Here is a tiny trained network, its code and every weight. The questions are about switching its units off for an input and a class, where a switched-off unit gives its printed mean instead of its output.

import numpy as np


def w(rows, s, z=0):
    codes = np.array(rows[::2]) - 128.0
    scale = np.full(codes.shape[1], s)
    scale[-1] = z or s
    return codes * scale


def f(y):
    return y / 2 * (1 + np.tanh(0.7978845608 * (y + 0.044715 * y**3)))


def log_softmax(a):
    a = a - a.max(-1, keepdims=True)
    return a - np.log(np.exp(a).sum(-1, keepdims=True))


def net(x, mask):
    res = np.array(x, float).reshape(1, 4) / 4 @ E
    y = f(res @ A[0][:, :-1].T + A[0][:, -1])
    res = res + np.where(mask, y, B[0][:, -1]) @ B[0][:, :-1]
    return log_softmax(res[-1] @ U[:, :-1].T + U[:, -1])


A, B = {}, {}
E = w([
[106,233,155,96,183],'x0',
[128,128,113,130,134],'x1',
[16,102,118,112,121],'x2',
[138,153,95,4,86],'x3',
],0.017)
A[0] = w([
[120,174,93,71,159,92],'N0',
[116,164,98,39,122,56],'N1',
[44,153,139,127,181,114],'N2',
[118,125,127,137,146,112],'N3',
[208,51,105,136,51,222],'N4',
[141,187,169,109,198,171],'N5',
[126,84,125,131,77,211],'N6',
[33,84,136,204,142,179],'N7',
[103,201,150,119,181,198],'N8',
[203,128,128,210,175,213],'N9',
[164,120,146,190,133,204],'N10',
[153,136,144,212,162,199],'N11',
[233,174,115,106,90,173],'N12',
[8,162,143,107,135,80],'N13',
[121,153,117,42,48,187],'N14',
[190,138,157,156,155,146],'N15',
[110,139,165,143,194,123],'N16',
[199,62,102,163,84,253],'N17',
[25,79,121,132,63,127],'N18',
[216,134,115,80,119,154],'N19',
],0.012,0.0054)
B[0] = w([
[109,174,134,119,81,195],'N0',
[100,160,136,70,60,219],'N1',
[102,162,170,187,129,196],'N2',
[127,125,135,138,156,131],'N3',
[67,123,114,150,33,244],'N4',
[213,240,96,107,150,208],'N5',
[85,61,97,98,103,187],'N6',
[126,54,190,171,153,230],'N7',
[164,244,138,173,163,213],'N8',
[90,173,251,38,147,224],'N9',
[97,141,218,83,144,192],'N10',
[124,144,183,92,187,206],'N11',
[210,117,108,203,36,234],'N12',
[1,200,146,182,128,221],'N13',
[84,130,32,73,53,251],'N14',
[118,161,126,57,151,183],'N15',
[165,155,102,169,208,167],'N16',
[45,131,233,133,41,233],'N17',
[144,17,82,104,249,223],'N18',
[165,117,103,204,44,214],'N19',
],0.0083,0.016)
U = w([
[56,160,174,91,103,225],'0',
[224,166,161,87,194,89],'1',
[147,20,167,193,159,157],'2',
[125,145,154,246,173,135],'3',
[154,92,116,182,57,153],'4',
[236,168,75,119,109,2],'5',
[92,53,52,77,136,48],'6',
],0.012,0.0029)

Each question gives the input, the list of numbers given to net, and the class t.
The units are the neurons (one row each of A and B). Each row of codes is followed by its name. A weight is (code - 128) times the scale printed after its matrix; where a second scale follows, it is the last column's (A, B and U).
mask holds one flag per neuron, in row order. A switched-off neuron (its flag False) gives its mean, the last column of its row in B, instead of its output. The means were averaged over made-up inputs and are rounded, as every weight is.
A unit's drop is (log p(t) with every unit on - log p(t) with that unit switched off) / (log p(t) with every unit on - log p(t) with every unit switched off).
The circuit of an input: a set's keep is (log p(t) with only the set's units on - log p(t) with every unit switched off) / (log p(t) with every unit on - log p(t) with every unit switched off). Starting from the 12 units with the biggest drops (on a tie, the unit counted first), units are removed one at a time, each time the one whose removal leaves the highest keep (on an exact tie, the one counted first), for as long as the keep stays at least 0.8.
units of the circuit, in order: the units of the circuit, biggest drop first
top k neurons: the k neurons with the biggest drops, biggest first
drop of u: that unit's drop, to one decimal
input [-1,6,8,2], class 6: units of the circuit, in order : (N18)
input [0,-8,7,-7], class 2: top 2 neurons : (N7; N18)
input [-2,-1,0,3], class 4: top 2 neurons : (N18; N9)
input [-8,-6,2,-7], class 2: top 2 neurons : (N7; N18)
input [-8,1,-1,0], class 0: top 2 neurons : (N17; N12)
input [-7,5,-1,-4], class 0: top 2 neurons : (N17; N9)
input [2,-1,-7,0], class 1: top 2 neurons : (N9; N14)
input [1,-7,-7,-5], class 1: top 2 neurons : (N13; N14)
input [7,-8,1,-7], class 3: top 2 neurons : (N2; N13)
input [1,5,7,-7], class 3: top 2 neurons : (N13; N2)
input [-3,1,5,-2], class 2: drop of N5 : 0.0
input [-5,-6,0,2], class 4: drop of N9 : 0.2
input [-7,7,-4,-1], class 0: drop of N9 : 0.1
input [-5,-2,1,-8], class 2: units of the circuit, in order : (N7)
input [3,-6,0,3], class 5: drop of N9 : 0.1
